Below are the code and all the weights of a small trained network. Each question names an input and a class and asks about switching units off, where a switched-off unit gives its printed mean instead of its output.

import numpy as np


def w(rows, s, z=0):
    codes = np.array(rows[::2]) - 128.0
    scale = np.full(codes.shape[1], s)
    scale[-1] = z or s
    return codes * scale


def f(y):
    return np.maximum(y, 0)


def log_softmax(a):
    a = a - a.max(-1, keepdims=True)
    return a - np.log(np.exp(a).sum(-1, keepdims=True))


def net(x, mask):
    res = np.array(x, float).reshape(1, 8) / 4 @ E
    y = f(res @ A[0][:, :-1].T + A[0][:, -1])
    res = res + np.where(mask, y, B[0][:, -1]) @ B[0][:, :-1]
    return log_softmax(res[-1] @ U[:, :-1].T + U[:, -1])


A, B = {}, {}
E = w([
[93,86,94,162,114],'x0',
[120,157,148,171,248],'x1',
[129,126,127,130,127],'x2',
[180,91,184,212,97],'x3',
[183,171,37,155,146],'x4',
[127,127,129,126,129],'x5',
[127,128,128,129,127],'x6',
[127,126,128,128,128],'x7',
],0.014)
A[0] = w([
[128,66,90,59,62,10],'n0',
[116,116,153,115,210,2],'n1',
[112,68,239,91,127,74],'n2',
[73,72,70,146,134,236],'n3',
[106,102,109,142,147,66],'n4',
[46,130,116,193,164,123],'n5',
[125,132,140,172,153,43],'n6',
[159,206,162,47,139,161],'n7',
[35,66,195,70,152,37],'n8',
[101,167,128,71,154,3],'n9',
[168,131,127,97,59,34],'n10',
[87,130,93,76,142,106],'n11',
[112,115,101,97,12,127],'n12',
[79,82,96,95,138,139],'n13',
[41,136,83,53,168,24],'n14',
],0.011,0.006)
B[0] = w([
[71,228,139,137,159,204],'n0',
[68,249,170,128,109,185],'n1',
[151,103,81,155,149,246],'n2',
[234,110,168,1,108,224],'n3',
[129,187,132,103,102,140],'n4',
[131,183,192,108,158,198],'n5',
[42,156,163,157,111,151],'n6',
[187,53,177,93,119,233],'n7',
[199,171,6,132,162,242],'n8',
[135,148,138,147,105,176],'n9',
[76,190,107,160,132,181],'n10',
[131,64,62,192,93,203],'n11',
[92,163,160,113,185,254],'n12',
[151,89,172,119,37,190],'n13',
[72,113,146,201,29,237],'n14',
],0.0091,0.0099)
U = w([
[78,183,137,125,153,11],'0',
[174,138,7,145,165,81],'1',
[141,111,136,109,128,255],'2',
[110,93,143,208,68,87],'3',
[141,117,129,102,136,222],'4',
[146,117,137,101,137,189],'5',
[186,118,177,61,118,42],'6',
],0.016,0.0096)

Each question gives the input, the list of numbers given to net, and the class t.
The units are the neurons (one row each of A and B). Each row of codes is followed by its name. A weight is (code - 128) times the scale printed after its matrix; where a second scale follows, it is the last column's (A, B and U).
mask holds one flag per neuron, in row order. A switched-off neuron (its flag False) gives its mean, the last column of its row in B, instead of its output. The means were averaged over made-up inputs and are rounded, as every weight is.
A unit's drop is (log p(t) with every unit on - log p(t) with that unit switched off) / (log p(t) with every unit on - log p(t) with every unit switched off).
The circuit of an input: a set's keep is (log p(t) with only the set's units on - log p(t) with every unit switched off) / (log p(t) with every unit on - log p(t) with every unit switched off). Starting from the 12 units with the biggest drops (on a tie, the unit counted first), units are removed one at a time, each time the one whose removal leaves the highest keep (on an exact tie, the one counted first), for as long as the keep stays at least 0.8.
circuit, biggest first: the units of the circuit, biggest drop first
most important unit: the unit with the biggest drop
k most important neurons: the k neurons with the biggest drops, biggest first
drop when u is switched off: that unit's drop, to one decimal
input [1,1,-8,-8,2,5,-6,1], class 3: most important unit -> n14
input [8,3,-6,-3,5,-5,3,-7], class 6: circuit, biggest first -> n3; n8
input [8,3,4,7,-3,-6,7,-4], class 6: circuit, biggest first -> n3; n14
input [8,1,-1,7,-4,-1,6,-2], class 6: circuit, biggest first -> n3; n14
input [8,4,3,2,-3,7,5,7], class 6: circuit, biggest first -> n3; n5
input [2,-5,-6,5,4,-2,-7,-5], class 2: circuit, biggest first -> n14; n12
input [8,2,6,0,-6,1,2,-7], class 6: 2 most important neurons -> n3; n5
input [-8,-5,1,-4,6,-7,1,2], class 6: 3 most important neurons -> n7; n8; n2
input [-5,-4,7,-8,0,6,6,5], class 3: circuit, biggest first -> n14; n11
input [-3,-5,7,-3,-6,5,-3,5], class 1: circuit, biggest first -> n8; n2
input [-6,8,-5,0,4,-6,6,-3], class 0: 3 most important neurons -> n1; n3; n6
input [4,2,-2,5,2,-2,-1,-7], class 4: circuit, biggest first -> n14; n11
input [-4,-8,-2,-4,-1,-2,-4,-4], class 0: 2 most important neurons -> n0; n12
input [8,4,2,-2,2,8,3,7], class 5: most important unit -> n7
input [-5,-8,-7,-7,8,-4,8,-4], class 0: circuit, biggest first -> n0; n12
input [6,-3,8,1,5,2,-8,-6], class 2: circuit, biggest first -> n8; n3
input [6,-5,-2,-5,5,-1,6,-4], class 2: 3 most important neurons -> n3; n8; n13
input [2,2,5,-8,-7,6,-5,6], class 3: 3 most important neurons -> n14; n13; n11
input [6,7,5,-6,7,0,-2,2], class 0: circuit, biggest first -> n5; n8
input [5,-6,-8,2,0,-8,4,0], class 5: circuit, biggest first -> n14
input [3,8,2,-7,2,-3,-2,-4], class 0: 2 most important neurons -> n1; n5
input [-7,8,3,-2,5,0,5,-3], class 0: 2 most important neurons -> n1; n3
input [4,2,1,2,4,8,7,-8], class 4: 2 most important neurons -> n8; n2
input [0,-6,0,-5,0,3,4,-1], class 0: 2 most important neurons -> n0; n12
input [6,-7,-6,-8,6,-6,-3,-5], class 3: 4 most important neurons -> n14; n11; n13; n8
input [-8,4,-1,0,6,5,3,-8], class 4: 2 most important neurons -> n3; n8
input [6,-2,7,-5,0,2,0,-3], class 6: circuit, biggest first -> n3
input [7,5,4,-5,2,-1,0,5], class 6: circuit, biggest first -> n3; n5
input [8,2,-7,-3,2,7,7,7], class 6: drop when n3 is switched off -> 0.6
input [3,4,-6,-7,-8,6,-4,-1], class 1: drop when n11 is switched off -> 0.1
